Below are the code and all the weights of a small trained network. Each question names an input and a class and asks about switching units off, where a switched-off unit gives its printed mean instead of its output.

import numpy as np


def w(rows, s, z=0):
    codes = np.array(rows[::2]) - 128.0
    scale = np.full(codes.shape[1], s)
    scale[-1] = z or s
    return codes * scale


def norm(h):
    return h / np.sqrt((h * h).mean(-1, keepdims=True) + 1e-5)


def f(y):
    return y / 2 * (1 + np.tanh(0.7978845608 * (y + 0.044715 * y**3)))


def log_softmax(a):
    a = a - a.max(-1, keepdims=True)
    return a - np.log(np.exp(a).sum(-1, keepdims=True))


def net(x, mask):
    res = np.array(x, float).reshape(1, 8) / 4 @ E
    u = 0
    for l in range(2):
        y = f(norm(res) @ A[l][:, :-1].T + A[l][:, -1])
        res = res + np.where(mask[u : u + 7], y, B[l][:, -1]) @ B[l][:, :-1]
        u += 7
    return log_softmax(norm(res)[-1] @ U[:, :-1].T + U[:, -1])


A, B = {}, {}
E = w([
[41,19,143,129,107,173,255,93,87],'x0',
[127,141,92,215,222,85,139,25,188],'x1',
[128,138,117,105,118,124,134,82,150],'x2',
[125,138,118,112,133,136,134,109,125],'x3',
[111,155,120,145,113,91,134,139,107],'x4',
[182,167,6,207,62,188,76,63,69],'x5',
[142,115,136,137,128,124,125,138,113],'x6',
[117,157,109,97,146,111,143,132,100],'x7',
],0.007)
A[0] = w([
[126,108,164,153,255,65,170,45,139,194],'L0N1',
[121,69,197,63,70,97,190,152,137,113],'L0N2',
[156,134,113,171,191,105,122,153,133,120],'L0N3',
[60,56,181,121,142,86,216,96,136,2],'L0N4',
[120,126,138,226,68,154,201,101,32,183],'L0N5',
[133,143,100,80,64,179,75,120,66,79],'L0N6',
[151,178,134,146,211,86,27,72,164,107],'L0N7',
],0.0079,0.0055)
B[0] = w([
[123,69,152,178,150,64,115,122,150,254],'L0N1',
[124,178,111,83,101,216,130,126,76,205],'L0N2',
[201,145,137,149,212,105,143,93,147,156],'L0N3',
[102,111,5,118,144,141,98,205,86,186],'L0N4',
[145,163,153,92,164,109,155,87,180,217],'L0N5',
[115,91,120,115,157,93,75,177,190,167],'L0N6',
[183,190,140,154,115,148,165,106,103,223],'L0N7',
],0.011,0.0081)
A[1] = w([
[80,224,208,3,123,144,162,134,114,191],'L1N1',
[99,73,108,99,201,57,239,113,174,164],'L1N2',
[210,198,111,108,64,102,82,224,195,81],'L1N3',
[131,92,53,124,101,213,129,170,81,165],'L1N4',
[192,144,254,56,152,63,107,220,159,162],'L1N5',
[123,109,72,74,132,207,159,80,206,71],'L1N6',
[138,168,106,77,64,136,6,138,86,3],'L1N7',
],0.0073,0.0048)
B[1] = w([
[130,165,169,120,21,187,114,113,153,253],'L1N1',
[101,82,207,114,171,93,83,107,119,247],'L1N2',
[6,30,130,111,131,107,99,166,173,202],'L1N3',
[146,144,128,155,130,59,177,120,145,203],'L1N4',
[108,127,194,133,95,150,97,69,170,221],'L1N5',
[120,159,165,137,77,188,77,94,130,170],'L1N6',
[114,60,114,166,176,80,127,151,135,163],'L1N7',
],0.011,0.0061)
U = w([
[89,144,215,73,21,200,70,115,213,85],'0',
[73,32,76,144,183,57,64,184,188,252],'1',
[183,124,219,149,210,59,143,28,134,171],'2',
[254,204,13,201,189,84,156,75,133,64],'3',
[95,166,117,33,54,219,208,198,57,25],'4',
],0.0089,0.0035)

Each question gives the input, the list of numbers given to net, and the class t.
The units are the neurons (one row each of A and B). Each row of codes is followed by its name. A weight is (code - 128) times the scale printed after its matrix; where a second scale follows, it is the last column's (A, B and U).
mask holds one flag per neuron, layer by layer. A switched-off neuron (its flag False) gives its mean, the last column of its row in B, instead of its output. The means were averaged over made-up inputs and are rounded, as every weight is.
A unit's drop is (log p(t) with every unit on - log p(t) with that unit switched off) / (log p(t) with every unit on - log p(t) with every unit switched off).
The circuit of an input: a set's keep is (log p(t) with only the set's units on - log p(t) with every unit switched off) / (log p(t) with every unit on - log p(t) with every unit switched off). Starting from the 12 units with the biggest drops (on a tie, the unit counted first), units are removed one at a time, each time the one whose removal leaves the highest keep (on an exact tie, the one counted first), for as long as the keep stays at least 0.8.
circuit, biggest first: the units of the circuit, biggest drop first
k most important neurons: the k neurons with the biggest drops, biggest first
k most important neurons of layer l: the k neurons of layer l with the biggest drops, biggest first
drop when u is switched off: that unit's drop, to one decimal
input [1,-4,7,2,7,-7,5,1], class 4: circuit, biggest first : L0N2, L0N4
input [2,-6,-3,-7,-8,-5,2,-1], class 4: 2 most important neurons : L0N2, L0N5
input [1,-5,-2,1,-2,-1,8,1], class 4: circuit, biggest first : L0N2
input [7,-1,-1,-1,-1,-5,-7,1], class 4: 2 most important neurons : L0N2, L0N4
input [7,0,5,-5,4,0,1,-2], class 4: 3 most important neurons : L0N2, L0N4, L1N5
input [2,-2,6,6,4,-2,5,-2], class 4: 2 most important neurons : L0N4, L0N2
input [-7,0,0,7,4,4,-7,3], class 1: 2 most important neurons : L1N3, L0N6
input [1,-1,0,-4,0,-4,-5,-3], class 4: 2 most important neurons : L0N2, L0N4
input [7,1,0,-5,8,8,7,-5], class 2: 2 most important neurons : L0N5, L0N2
input [7,1,3,1,-4,-8,-2,5], class 1: 3 most important neurons of layer 1 : L1N2, L1N4, L1N1
input [7,2,-8,4,3,-5,8,-1], class 1: 3 most important neurons of layer 0 : L0N4, L0N1, L0N7
input [7,-2,-6,-3,2,-2,6,-4], class 4: 2 most important neurons : L0N4, L0N2
input [-8,4,8,-3,-3,2,3,-2], class 3: 2 most important neurons of layer 0 : L0N7, L0N5
input [6,7,-4,-2,-5,-5,-5,2], class 1: circuit, biggest first : L0N4
input [8,-7,-7,0,1,-5,3,-6], class 4: circuit, biggest first : L0N4, L0N2
input [-6,2,7,6,-5,2,-1,-7], class 3: 2 most important neurons : L0N7, L1N2
input [0,3,-7,-5,-8,2,4,5], class 3: 2 most important neurons : L1N3, L0N7
input [3,-5,-6,-1,-7,-3,4,5], class 4: 2 most important neurons of layer 0 : L0N2, L0N5
input [1,3,4,-8,-3,-5,2,5], class 1: drop when L0N5 is switched off : 0.1
input [-2,3,-3,2,-5,6,1,-7], class 3: drop when L1N2 is switched off : 0.2
input [8,-8,4,2,-2,-1,8,-6], class 4: drop when L1N2 is switched off : 0.1
input [-3,-6,0,-4,3,8,-6,-7], class 1: drop when L0N1 is switched off : 0.0
